Each row has a name. Each piece below is followed by the name of the row it came from, unless a question asks for something else. Each question is about the rows just above it.

X: [180 139 179 145 201 150  67 159  64 179 117  68 110 149 126 126  40 170
  50 126  44  42  82]
J: [109  76 108 111 130 120 105 102 103 135 147 135 126 112 121 140 108 132
 110 120 115 119 124]
A: [109  76 108 111 130 120 118 102 103 135 147 135 126 112 121 140 108 132
 110 120 115 119 124]
R: [109  76 108 111 130 120 118 130 103 119 147 135 126 112 119 140 108 119
 158 120 115 119 124]
Put [124 119 115 120 158 119 108 140 119 112 126 135 147 119 103 130 118 120
 130 111 108  76 109] back in order: which row is it? | R
Put [ 40  42  44  50  64  67  68  82 110 117 126 126 126 139 145 149 150 159
 170 179 179 180 201] back in order: which row is it? | X
[109  76 108 111 130 120 105 102 103 135 147 135 126 112 121 140 108 132
 110 120 115 119 124] | J
[109  76 108 111 130 120 118 130 103 119 147 135 126 112 119 140 108 119
 158 120 115 119 124] | R

Z: [127 107 150 142]
P: [163 155 151 151]
H: [107 127 150 101]
V: [ 99 116 155  88]
C: [100 102 106 132]
L: [108 102 102 122]
D: [ 59  82 116 135]
B: [114  95  67 123]
U: [ 52  91 132 114]
S: [145 162 167 133]
T: [135 163 150 133]
Where do [ 99 116 155  88] appear? | V
[107 127 150] | H
Put [ 88  99 116 155] back in order: which row is it? | V
Repeated in L: | [102]

M: [150 118 152 112 161  94 130 155 109 139 125 114 120 134 144 133 148 101
 130 161 117 117 121 130 163 115 147 116 128 148 133 166 137 141 126 118
  87 132 156 133 188]
F: [136 143 104 154 103 131 137 162 120 153 141 147 161 130 133 123 112 153
 119 122 110 162 140 154 133 118 114 128 151 152 114  97 129  81 153 139
 117 118 122 151 123]
K: [144 121 133 150 137 112 133 109 155 161 161 132 139 125 117 117 188 148
 114 163 101 115 130 152 118 147 130 141 156 117  94 126 134 128  87 148
 166 120 118 133 130]
Put [ 87  94 101 109 112 114 115 117 117 117 118 118 120 121 125 126 128 130
 130 130 132 133 133 133 134 137 139 141 144 147 148 148 150 152 155 156
 161 161 163 166 188] back in order: which row is it? | K
[148 166 120 118 133] | K
[155 161 161 132 139 125 117 117 188 148 114 163 101 115 130 152 118 147
 130 141 156 117  94 126 134 128  87 148 166 120 118 133 130 144 121 133
 150 137 112 133 109] is which row reordered? | K
[188 150 118 152 112 161  94 130 155 109 139 125 114 120 134 144 133 148
 101 130 161 117 117 121 130 163 115 147 116 128 148 133 166 137 141 126
 118  87 132 156 133] is which row reordered? | M
Put [ 81  97 103 104 110 112 114 114 117 118 118 119 120 122 122 123 123 128
 129 130 131 133 133 136 137 139 140 141 143 147 151 151 152 153 153 153
 154 154 161 162 162] back in order: which row is it? | F
[161 132 139 125 117] | K

N: [153 123 136 109  45]
G: [ 45 153 109 136 124]
Y: [136 123 153  45 108]
Q: [131 145 142 151 173]
W: [ 51 195 101 133  51]
E: [ 98 157 157  93  93]
Which value appears more than once in W? | [51]
[136 123 153  45 108] | Y
[109  45 123 153 136] is which row reordered? | N
[ 45 109 123 136 153] is which row reordered? | N
[ 45 153 109 136 124] | G

sariv: [128 124 104  89 104  90 134 104 140 133  53 108]
Doto: [ 99  97 128 124 104  90 134 104 140 176 133 128]
natu: [ 96 124  89 104  97 111 149 113 134 150  54 109]
beva: [140 133 175 134 124 104 128 128  99 104  90  97]
Which value appears more than once in sariv? | [104]
Where do [128 124 104  90] appear? | Doto
Which row holds these entries in another order? [134 124 104 128 128  99 104  90  97 140 133 175] | beva
Put [128 133 176 140 104 134  90 104 124 128  97  99] back in order: which row is it? | Doto
Which row holds [124 104  89]? | sariv

Sulaf: [181 117  64  92 167 191 101 145  99  75 118 190 174  63  73 168 165 143
 129  95 103  60 191 168 160 165 139 194 193]
zotis: [126 100  60 102 186 137 168  89 193 166 191 153 196 111 143 104 131 193
 146 124 127  91  82 157 111 198  75 114 191]
Punok: [104  60 191 193 193 124 114  89 131 102 198 168 111  75 153 186 143 196
 111 127 100 157 137  90  82 146 166 191 126]
fim: [184 101 197 111 192 105 121 136  78 103 167 143 135 159 175 166 185 131
 128 169  70 107 195  80 136  77 176 150 190]
[126 100  60 102 186 137 168  89 193 166 191 153 196 111 143 104 131 193
 146 124 127  91  82 157 111 198  75 114 191] | zotis
Where do [131 102 198 168 111  75] appear? | Punok
Which row holds these entries in another order? [166 186 131 198 153 193 191 100 191  89 146 111 104 157 193 102  60 126
 114 137  90 196 168 124  75 127 111 143  82] | Punok
[103  60 191] is in which row? | Sulaf

Durub: [119 163 138 121 164 150  97  94 121 111 138 130 124 151]
Seni: [ 97  71  79 126 169 189 169 104  62 158 105  78 162  65]
fubiz: [131 147 103 101 113 119 146 132 197 111 126 124 132 129]
Kug: [130 149 162 104 120 156 117  96 109 141 118 122 129 159]
Kirur: [121 164 151 138 119 111  97 124 163 149 116 153 114 141]
lazor: [151 148 139 143 154 154 150 120 145 128 131 148 125 108]
ven: [126 106 168  91 100 134 177 120 119 107  97 111 117  81]
Nuli: [126 103  59  59 137  90 155  59 135  89 166 137  96  59]
rak: [109 125 140  99 108 141 111 154 105 110 146  85 139 143]
zabu: [146 139 143 111  99 108 110 109 105 154 142  85 140 125]
Zof: [121 164 151 138 119 111  97 124 163 150  94 129 130 138]
rofe: [115 161 138 151 101 103 114 115 145 139  97 136 106 134]
Which row holds these entries in another order? [110  99 146 111 154 140  85 108 143 125 105 109 139 142] | zabu
[121 164 151 138 119 111  97 124 163 149 116 153 114 141] | Kirur
Which row holds these entries in another order? [164 151 138 119 111  97 124 163 150  94 129 130 138 121] | Zof
The row with [109 125 140  99 108 141 111 154 105 110 146  85 139 143] is | rak
The value that rofe holds more than once: | [115]
Which value appears more than once in Seni? | [169]
[148 139 143] | lazor

Niki: [127  98 188  51  67]
madaz: [ 97  67 188 127  51]
fiki: [137 186 151 131  93]
Dek: [ 85 179 164 152 106]
Ravu: [130  98 165  84 111]
milas: [110 112 166 127  84]
[151 131  93] | fiki
[188  97  67 127  51] is which row reordered? | madaz

